Below is a small trained network, with its code and all its weights. Each question gives an input and a class and asks what happens when units are switched off, that is, made to give their printed mean instead of their output.

import numpy as np


def w(rows, s, z=0):
    codes = np.array(rows[::2]) - 128.0
    scale = np.full(codes.shape[1], s)
    scale[-1] = z or s
    return codes * scale


def norm(h):
    return h / np.sqrt((h * h).mean(-1, keepdims=True) + 1e-5)


def f(y):
    return np.maximum(y, 0)


def log_softmax(a):
    a = a - a.max(-1, keepdims=True)
    return a - np.log(np.exp(a).sum(-1, keepdims=True))


def net(x, mask):
    res = np.array(x, float).reshape(1, 3) / 4 @ E
    u = 0
    for l in range(4):
        y = f(norm(res) @ A[l][:, :-1].T + A[l][:, -1])
        res = res + np.where(mask[u : u + 3], y, B[l][:, -1]) @ B[l][:, :-1]
        u += 3
    return log_softmax(norm(res)[-1] @ U[:, :-1].T + U[:, -1])


A, B = {}, {}
E = w([
[125,89,24,126,97,180,209,238,229,252,128],'x0',
[133,197,187,87,70,114,42,136,171,179,139],'x1',
[153,215,173,167,239,34,201,160,95,220,124],'x2',
],0.0017)
A[0] = w([
[107,167,186,97,125,108,87,79,86,97,137,237],'L0N0',
[121,71,54,249,188,132,196,120,92,32,133,3],'L0N1',
[97,206,157,131,227,69,209,164,101,177,122,113],'L0N2',
],0.0022,0.0025)
B[0] = w([
[120,90,52,132,151,149,236,197,189,147,119,252],'L0N0',
[136,15,170,6,154,213,223,93,86,197,96,172],'L0N1',
[248,50,149,246,80,96,51,110,153,138,134,221],'L0N2',
],0.0023,0.003)
A[1] = w([
[78,112,101,59,120,152,158,139,158,98,122,163],'L1N0',
[117,248,219,65,62,105,16,140,179,180,141,4],'L1N1',
[120,159,251,108,167,103,93,18,33,16,132,77],'L1N2',
],0.0031,0.0019)
B[1] = w([
[196,117,156,177,136,73,121,132,144,151,134,223],'L1N0',
[118,2,135,75,183,175,235,70,55,142,100,222],'L1N1',
[45,177,5,78,92,133,133,209,188,183,128,253],'L1N2',
],0.0038,0.0029)
A[2] = w([
[74,176,75,117,105,191,190,246,207,219,135,4],'L2N0',
[214,40,98,178,102,170,181,192,215,184,125,119],'L2N1',
[89,85,133,82,196,228,225,106,2,144,109,68],'L2N2',
],0.0023,0.0031)
B[2] = w([
[9,211,4,71,115,83,107,169,161,50,107,177],'L2N0',
[49,219,156,32,146,95,84,82,72,65,126,252],'L2N1',
[102,98,216,1,78,180,104,13,104,133,151,175],'L2N2',
],0.0024,0.0048)
A[3] = w([
[95,194,164,94,152,71,44,58,50,47,117,247],'L3N0',
[147,30,127,167,35,225,49,96,152,25,148,1],'L3N1',
[115,80,113,122,3,200,15,115,182,70,111,96],'L3N2',
],0.0027,0.00077)
B[3] = w([
[123,156,155,87,48,169,42,93,181,70,174,195],'L3N0',
[200,181,194,200,193,39,143,147,102,254,123,216],'L3N1',
[163,166,147,190,216,56,183,144,96,171,121,254],'L3N2',
],0.0031,0.0027)
U = w([
[62,174,26,110,123,112,132,193,165,123,123,160],'0',
[196,157,170,228,163,67,127,141,118,175,129,180],'1',
[119,46,142,79,147,164,190,92,90,157,115,185],'2',
[125,143,171,105,89,156,63,89,139,57,157,144],'3',
[134,111,141,241,101,252,114,152,146,107,125,22],'4',
[136,101,136,213,90,203,105,153,142,108,125,7],'5',
[132,90,142,238,96,233,98,164,145,99,123,3],'6',
[140,94,136,195,78,183,116,173,131,85,123,28],'7',
],0.011,0.0035)

Each question gives the input, the list of numbers given to net, and the class t.
The units are the neurons (one row each of A and B). Each row of codes is followed by its name. A weight is (code - 128) times the scale printed after its matrix; where a second scale follows, it is the last column's (A, B and U).
mask holds one flag per neuron, layer by layer. A switched-off neuron (its flag False) gives its mean, the last column of its row in B, instead of its output. The means were averaged over made-up inputs and are rounded, as every weight is.
A unit's drop is (log p(t) with every unit on - log p(t) with that unit switched off) / (log p(t) with every unit on - log p(t) with every unit switched off).
The circuit of an input: a set's keep is (log p(t) with only the set's units on - log p(t) with every unit switched off) / (log p(t) with every unit on - log p(t) with every unit switched off). Starting from all 12 units, units are removed one at a time, each time the one whose removal leaves the highest keep (on an exact tie, the one counted first), for as long as the keep stays at least 0.8.
circuit, biggest first: the units of the circuit, biggest drop first
k most important neurons: the k neurons with the biggest drops, biggest first
k most important neurons of layer l: the k neurons of layer l with the biggest drops, biggest first
drop when u is switched off: that unit's drop, to one decimal
input [4,-5,-7], class 1: 3 most important neurons : L1N2, L3N1, L1N1
input [2,5,2], class 2: circuit, biggest first : L1N1
input [5,8,7], class 2: 2 most important neurons : L1N1, L1N2
input [-1,-4,-6], class 1: circuit, biggest first : L3N1, L1N1
input [-7,8,-8], class 1: circuit, biggest first : L3N1, L3N2
input [-1,-4,-5], class 1: 2 most important neurons : L3N1, L1N1
input [2,4,3], class 2: 3 most important neurons : L1N1, L0N0, L1N2
input [-3,-2,-2], class 3: 3 most important neurons : L0N0, L3N0, L1N1
input [7,8,-5], class 2: 4 most important neurons : L1N1, L0N0, L1N2, L3N0
input [5,6,-6], class 1: 2 most important neurons : L1N2, L3N2
input [-4,5,0], class 2: 2 most important neurons : L1N1, L0N0
input [-6,-6,0], class 0: 2 most important neurons : L1N2, L1N1
input [2,1,2], class 3: 3 most important neurons : L2N1, L1N2, L3N0
input [0,6,-3], class 2: most important neuron of layer 1 : L1N1
input [0,-5,-6], class 1: 2 most important neurons : L3N1, L1N1
input [4,6,4], class 2: 3 most important neurons : L1N1, L0N0, L1N2
input [3,-1,3], class 3: 2 most important neurons of layer 1 : L1N2, L1N0
input [-4,-3,-3], class 0: drop when L1N1 is switched off : 0.7
input [1,5,2], class 2: drop when L1N1 is switched off : 1.8
input [3,-1,-6], class 1: most important neuron : L1N2
input [-5,0,1], class 0: drop when L1N2 is switched off : 0.1
input [0,4,1], class 2: drop when L1N1 is switched off : 2.0
